Below are the code and all the weights of a small trained network. Each question names an input and a target symbol and asks about switching units off, where a switched-off unit gives its printed mean instead of its output.

import numpy as np


def w(rows, s, z=0):
    codes = np.array(rows[::2]) - 128.0
    scale = np.full(codes.shape[1], s)
    scale[-1] = z or s
    return codes * scale


def f(y):
    return y / 2 * (1 + np.tanh(0.7978845608 * (y + 0.044715 * y**3)))


def softmax(a):
    e = np.exp(a - a.max(-1, keepdims=True))
    return e / e.sum(-1, keepdims=True)


def log_softmax(a):
    a = a - a.max(-1, keepdims=True)
    return a - np.log(np.exp(a).sum(-1, keepdims=True))


def net(x, mask):
    ids = ['βδεζηθξπστφψω'.index(c) for c in x.split()]
    T = len(ids)
    res = E[ids] + P[:T]
    u = 0
    for l in range(3):
        r = res
        for j in range(2):
            rows = slice(4 * j, 4 * j + 4)
            q, k, v = (r @ M[l][rows].T for M in (Q, K, V))
            z = softmax(np.where(np.tri(T) > 0, q @ k.T / 4**0.5, -1e9)) @ v
            o = O[l][rows]
            res = res + np.where(mask[u + j], z, o[:, -1]) @ o[:, :-1]
        u += 2
        y = f(res @ A[l][:, :-1].T + A[l][:, -1])
        res = res + np.where(mask[u : u + 8], y, B[l][:, -1]) @ B[l][:, :-1]
        u += 8
    return log_softmax(res[-1] @ U[:, :-1].T + U[:, -1])


Q, K, V, O, A, B = {}, {}, {}, {}, {}, {}
E = w([
[116,191,157],'β',
[163,51,81],'δ',
[109,131,110],'ε',
[119,133,125],'ζ',
[208,148,139],'η',
[2,136,157],'θ',
[137,119,129],'ξ',
[122,131,122],'π',
[114,87,123],'σ',
[157,116,129],'τ',
[74,177,145],'φ',
[116,132,117],'ψ',
[182,121,121],'ω',
],0.0088)
P = w([
[56,88,254],'0',
[159,99,110],'1',
[160,201,105],'2',
[57,64,216],'3',
[143,94,99],'4',
[130,209,85],'5',
],0.0099)
Q[0] = w([
[68,98,135],'0.h1',
[65,67,151],'0.h1',
[114,50,114],'0.h1',
[81,89,117],'0.h1',
[111,85,148],'0.h2',
[185,180,182],'0.h2',
[110,1,189],'0.h2',
[51,82,80],'0.h2',
],0.0071)
K[0] = w([
[53,33,183],'0.h1',
[101,37,157],'0.h1',
[160,25,131],'0.h1',
[69,11,144],'0.h1',
[122,105,180],'0.h2',
[222,126,84],'0.h2',
[155,89,242],'0.h2',
[2,55,187],'0.h2',
],0.0051)
V[0] = w([
[110,91,173],'0.h1',
[149,201,128],'0.h1',
[86,132,193],'0.h1',
[52,50,128],'0.h1',
[199,137,179],'0.h2',
[255,188,122],'0.h2',
[179,191,46],'0.h2',
[69,94,169],'0.h2',
],0.0087)
O[0] = w([
[84,82,221,190],'0.h1',
[73,185,59,74],'0.h1',
[78,138,178,189],'0.h1',
[197,111,237,208],'0.h1',
[4,51,75,127],'0.h2',
[56,119,8,25],'0.h2',
[116,183,8,2],'0.h2',
[150,106,209,209],'0.h2',
],0.0046,0.0047)
A[0] = w([
[100,106,132,188],'0.n1',
[135,39,232,179],'0.n2',
[199,35,102,21],'0.n3',
[125,64,207,206],'0.n4',
[75,149,133,44],'0.n5',
[116,165,103,247],'0.n6',
[194,84,118,47],'0.n7',
[44,254,186,30],'0.n8',
],0.0084,0.0015)
B[0] = w([
[95,120,143,136],'0.n1',
[52,111,47,247],'0.n2',
[140,63,119,145],'0.n3',
[73,103,83,217],'0.n4',
[146,56,165,124],'0.n5',
[253,169,141,130],'0.n6',
[148,62,120,137],'0.n7',
[215,9,86,145],'0.n8',
],0.0068,0.015)
Q[1] = w([
[140,139,91],'1.h1',
[236,2,70],'1.h1',
[91,212,144],'1.h1',
[52,187,125],'1.h1',
[84,101,129],'1.h2',
[128,149,187],'1.h2',
[157,143,189],'1.h2',
[152,92,135],'1.h2',
],0.0049)
K[1] = w([
[143,145,179],'1.h1',
[212,212,98],'1.h1',
[79,124,160],'1.h1',
[3,92,151],'1.h1',
[149,96,64],'1.h2',
[86,75,139],'1.h2',
[68,84,153],'1.h2',
[135,168,117],'1.h2',
],0.0065)
V[1] = w([
[150,124,127],'1.h1',
[200,217,128],'1.h1',
[84,101,127],'1.h1',
[3,155,213],'1.h1',
[94,154,83],'1.h2',
[105,86,168],'1.h2',
[171,163,75],'1.h2',
[207,80,208],'1.h2',
],0.0034)
O[1] = w([
[145,67,136,116],'1.h1',
[164,64,91,2],'1.h1',
[55,221,174,182],'1.h1',
[85,244,116,190],'1.h1',
[101,128,156,135],'1.h2',
[97,119,179,178],'1.h2',
[182,140,13,70],'1.h2',
[219,62,5,104],'1.h2',
],0.0025,0.0069)
A[1] = w([
[68,3,68,150],'1.n1',
[178,210,63,78],'1.n2',
[150,123,75,129],'1.n3',
[121,103,113,85],'1.n4',
[110,141,88,141],'1.n5',
[179,100,118,255],'1.n6',
[172,149,178,184],'1.n7',
[153,164,42,181],'1.n8',
],0.0076,0.0033)
B[1] = w([
[118,55,3,247],'1.n1',
[44,83,42,138],'1.n2',
[185,106,65,128],'1.n3',
[161,105,131,134],'1.n4',
[142,176,76,133],'1.n5',
[238,110,120,141],'1.n6',
[217,120,199,129],'1.n7',
[154,214,63,137],'1.n8',
],0.0051,0.014)
Q[2] = w([
[105,71,124],'2.h1',
[106,162,126],'2.h1',
[79,164,138],'2.h1',
[187,56,94],'2.h1',
[65,94,55],'2.h2',
[88,129,139],'2.h2',
[88,108,76],'2.h2',
[255,193,184],'2.h2',
],0.0076)
K[2] = w([
[119,73,106],'2.h1',
[175,129,152],'2.h1',
[176,212,163],'2.h1',
[1,47,116],'2.h1',
[185,101,99],'2.h2',
[150,109,98],'2.h2',
[205,95,108],'2.h2',
[81,173,170],'2.h2',
],0.0065)
V[2] = w([
[111,77,234],'2.h1',
[54,25,93],'2.h1',
[118,74,43],'2.h1',
[141,171,86],'2.h1',
[217,96,121],'2.h2',
[227,168,159],'2.h2',
[89,148,253],'2.h2',
[86,155,114],'2.h2',
],0.0047)
O[2] = w([
[129,126,64,139],'2.h1',
[233,220,90,252],'2.h1',
[195,191,140,191],'2.h1',
[100,116,160,106],'2.h1',
[95,2,90,106],'2.h2',
[160,38,56,46],'2.h2',
[249,189,88,93],'2.h2',
[146,202,167,137],'2.h2',
],0.0031,0.019)
A[2] = w([
[109,156,176,228],'2.n1',
[175,185,177,31],'2.n2',
[177,177,98,170],'2.n3',
[159,150,254,255],'2.n4',
[128,126,118,98],'2.n5',
[194,157,244,135],'2.n6',
[104,169,141,54],'2.n7',
[96,156,145,158],'2.n8',
],0.0089,0.0038)
B[2] = w([
[75,160,158,191],'2.n1',
[134,66,103,198],'2.n2',
[176,157,114,254],'2.n3',
[160,101,233,224],'2.n4',
[143,114,123,126],'2.n5',
[175,2,181,219],'2.n6',
[99,80,136,134],'2.n7',
[81,126,117,179],'2.n8',
],0.008,0.0043)
U = w([
[20,155,96,238],'β',
[167,1,67,70],'δ',
[132,132,135,4],'ε',
[190,101,140,102],'ζ',
[104,137,230,137],'η',
[136,131,125,10],'θ',
[199,116,109,83],'ξ',
[160,229,41,145],'π',
[155,204,91,213],'σ',
[141,151,129,133],'τ',
[128,147,134,81],'φ',
[185,168,78,154],'ψ',
[174,14,231,44],'ω',
],0.0058,0.0024)

Each question gives the input, a string of symbols that net reads in full, and the target symbol t.
The units are the heads (4 rows each of Q, K, V and O) and the neurons (one row each of A and B). Each row of codes is followed by its name. A weight is (code - 128) times the scale printed after its matrix; where a second scale follows, it is the last column's (O, A, B and U).
mask holds one flag per unit, layer by layer, with each layer's heads first. A switched-off unit (its flag False) gives its mean, the last column of its rows in O or B, instead of its output. The means were averaged over made-up inputs and are rounded, as every weight is.
A unit's drop is (log p(t) with every unit on - log p(t) with that unit switched off) / (log p(t) with every unit on - log p(t) with every unit switched off).
The circuit of an input: a set's keep is (log p(t) with only the set's units on - log p(t) with every unit switched off) / (log p(t) with every unit on - log p(t) with every unit switched off). Starting from the 12 units with the biggest drops (on a tie, the unit counted first), units are removed one at a time, each time the one whose removal leaves the highest keep (on an exact tie, the one counted first), for as long as the keep stays at least 0.8.
circuit, biggest first: the units of the circuit, biggest drop first
top k neurons: the k neurons with the biggest drops, biggest first
k most important neurons of layer l: the k neurons of layer l with the biggest drops, biggest first
drop of u: that unit's drop, to one decimal
input θ δ ε, target ω: circuit, biggest first : 0.n2; 1.n1; 0.n4; 2.n6
input δ δ δ ζ, target β: top 2 neurons : 0.n2; 0.n8
input δ δ δ φ θ ψ, target ω: circuit, biggest first : 0.n2; 1.n1; 0.n4; 2.n6
input π θ ξ, target ω: top 3 neurons : 0.n2; 1.n1; 0.n4
input θ φ φ, target ω: circuit, biggest first : 0.n2; 1.n1; 2.n6; 2.n4
input δ η η, target π: circuit, biggest first : 0.h2; 0.h1; 1.n8
input ξ θ ζ, target ω: 2 most important neurons of layer 1 : 1.n1; 1.n7
input δ δ π δ, target δ: most important neuron of layer 1 : 1.n1
input ζ ξ θ, target ω: top 4 neurons : 0.n2; 1.n1; 0.n4; 2.n6
input ζ δ δ η φ, target η: 4 most important neurons of layer 0 : 0.n2; 0.n4; 0.n8; 0.n3
input δ δ φ φ φ, target η: top 3 neurons : 1.n1; 0.n2; 0.n4
input δ ε δ τ, target β: top 2 neurons : 0.n8; 2.n6
input ε θ ω φ β, target ω: top 3 neurons : 0.n2; 1.n1; 0.n4
input δ δ δ τ, target β: 2 most important neurons of layer 0 : 0.n8; 0.n2
input δ δ φ ε, target β: top neuron : 0.n2
input δ δ ω ε, target β: top 2 neurons : 0.n2; 0.n8
input φ δ δ θ δ φ, target ω: 4 most important neurons of layer 0 : 0.n2; 0.n4; 0.n8; 0.n6
input θ ζ π δ, target β: top 4 neurons : 0.n2; 0.n8; 0.n4; 2.n6
input δ θ δ, target ω: 3 most important neurons of layer 2 : 2.n6; 2.n4; 2.n2
input ω δ η, target π: top neuron : 0.n6
input ε η δ, target π: drop of 2.n4 : 0.1
input θ θ δ η, target β: drop of 2.n1 : 0.0
input β θ ω φ β, target ω: drop of 0.n8 : -0.1
